Below are the code and all the weights of a small trained network. Each question names an input and a class and asks about switching units off, where a switched-off unit gives its printed mean instead of its output.

import numpy as np


def w(rows, s, z=0):
    codes = np.array(rows[::2]) - 128.0
    scale = np.full(codes.shape[1], s)
    scale[-1] = z or s
    return codes * scale


def f(y):
    return y / 2 * (1 + np.tanh(0.7978845608 * (y + 0.044715 * y**3)))


def log_softmax(a):
    a = a - a.max(-1, keepdims=True)
    return a - np.log(np.exp(a).sum(-1, keepdims=True))


def net(x, mask):
    res = np.array(x, float).reshape(1, 3) / 4 @ E
    y = f(res @ A[0][:, :-1].T + A[0][:, -1])
    res = res + np.where(mask, y, B[0][:, -1]) @ B[0][:, :-1]
    return log_softmax(res[-1] @ U[:, :-1].T + U[:, -1])


A, B = {}, {}
E = w([
[137,91,175,130,210,196,139,171,158,87],'x0',
[112,60,115,182,165,12,132,191,145,114],'x1',
[162,94,87,162,111,173,11,185,121,43],'x2',
],0.013)
A[0] = w([
[99,165,191,58,107,172,103,104,135,113,51],'neuron 0',
[164,126,74,58,78,205,136,61,102,111,141],'neuron 1',
[135,155,231,150,228,211,164,218,250,102,171],'neuron 2',
[177,124,104,156,84,148,103,184,92,18,85],'neuron 3',
[94,75,211,101,201,159,139,125,189,128,248],'neuron 4',
[197,160,60,181,110,73,122,149,97,171,254],'neuron 5',
[98,199,22,120,66,85,123,126,79,173,156],'neuron 6',
[113,100,94,21,84,212,112,113,111,115,26],'neuron 7',
[2,4,192,169,124,110,155,194,178,167,223],'neuron 8',
[61,102,62,217,206,19,119,209,99,94,207],'neuron 9',
[78,145,240,137,140,98,233,78,123,126,27],'neuron 10',
[122,152,48,129,91,138,74,155,153,64,22],'neuron 11',
[117,68,82,164,56,180,92,149,79,43,63],'neuron 12',
],0.0074,0.0025)
B[0] = w([
[145,33,223,253,101,79,179,110,136,124,181],'neuron 0',
[167,110,131,184,61,124,210,46,174,94,222],'neuron 1',
[8,92,79,87,44,86,4,106,182,96,220],'neuron 2',
[29,131,152,123,156,151,183,148,62,209,214],'neuron 3',
[22,33,51,102,48,180,112,95,149,186,189],'neuron 4',
[121,172,111,130,61,139,130,76,207,167,186],'neuron 5',
[117,99,50,53,30,52,77,120,97,176,212],'neuron 6',
[82,96,219,170,83,130,126,125,101,94,190],'neuron 7',
[134,85,148,169,175,161,102,66,137,137,202],'neuron 8',
[120,62,155,205,110,210,133,51,124,106,247],'neuron 9',
[21,123,164,84,216,104,196,109,95,140,212],'neuron 10',
[50,118,156,95,176,88,153,136,54,145,189],'neuron 11',
[103,141,126,88,138,196,203,184,49,110,214],'neuron 12',
],0.0073,0.012)
U = w([
[97,87,80,86,20,119,64,127,172,121,141],'0',
[129,92,183,255,64,127,171,98,172,64,65],'1',
[70,103,153,92,134,131,185,177,89,146,84],'2',
[128,137,79,119,76,200,91,99,185,137,252],'3',
[206,117,146,69,162,131,104,200,160,128,30],'4',
[165,175,154,77,176,102,104,235,155,122,14],'5',
],0.0099,0.0031)

Each question gives the input, the list of numbers given to net, and the class t.
The units are the neurons (one row each of A and B). Each row of codes is followed by its name. A weight is (code - 128) times the scale printed after its matrix; where a second scale follows, it is the last column's (A, B and U).
mask holds one flag per neuron, in row order. A switched-off neuron (its flag False) gives its mean, the last column of its row in B, instead of its output. The means were averaged over made-up inputs and are rounded, as every weight is.
A unit's drop is (log p(t) with every unit on - log p(t) with that unit switched off) / (log p(t) with every unit on - log p(t) with every unit switched off).
The circuit of an input: a set's keep is (log p(t) with only the set's units on - log p(t) with every unit switched off) / (log p(t) with every unit on - log p(t) with every unit switched off). Starting from the 12 units with the biggest drops (on a tie, the unit counted first), units are removed one at a time, each time the one whose removal leaves the highest keep (on an exact tie, the one counted first), for as long as the keep stays at least 0.8.
circuit, biggest first: the units of the circuit, biggest drop first
most important unit: the unit with the biggest drop
k most important neurons: the k neurons with the biggest drops, biggest first
drop when u is switched off: that unit's drop, to one decimal
input [3,-1,5], class 2: most important unit => neuron 3
input [-3,-5,4], class 1: circuit, biggest first => [neuron 1; neuron 2]
input [-5,-5,6], class 2: circuit, biggest first => [neuron 12; neuron 11]
input [8,-3,8], class 0: 2 most important neurons => [neuron 2; neuron 10]
input [7,5,6], class 0: 3 most important neurons => [neuron 2; neuron 4; neuron 10]
input [8,7,8], class 0: 2 most important neurons => [neuron 2; neuron 4]
input [1,-7,7], class 1: 4 most important neurons => [neuron 1; neuron 0; neuron 7; neuron 10]
input [8,-6,8], class 0: 4 most important neurons => [neuron 2; neuron 10; neuron 4; neuron 1]
input [2,1,-3], class 3: 3 most important neurons => [neuron 3; neuron 11; neuron 12]
input [8,-8,7], class 0: 3 most important neurons => [neuron 2; neuron 4; neuron 9]
input [6,-8,5], class 1: 3 most important neurons => [neuron 0; neuron 1; neuron 7]
input [-2,5,8], class 2: 2 most important neurons => [neuron 3; neuron 12]
input [4,8,-7], class 1: 2 most important neurons => [neuron 9; neuron 8]
input [7,-8,-3], class 1: circuit, biggest first => [neuron 0]
input [-3,1,5], class 2: drop when neuron 2 is switched off => 0.2
input [8,-2,4], class 0: drop when neuron 2 is switched off => 1.1
input [-2,-1,-1], class 3: drop when neuron 0 is switched off => 0.2
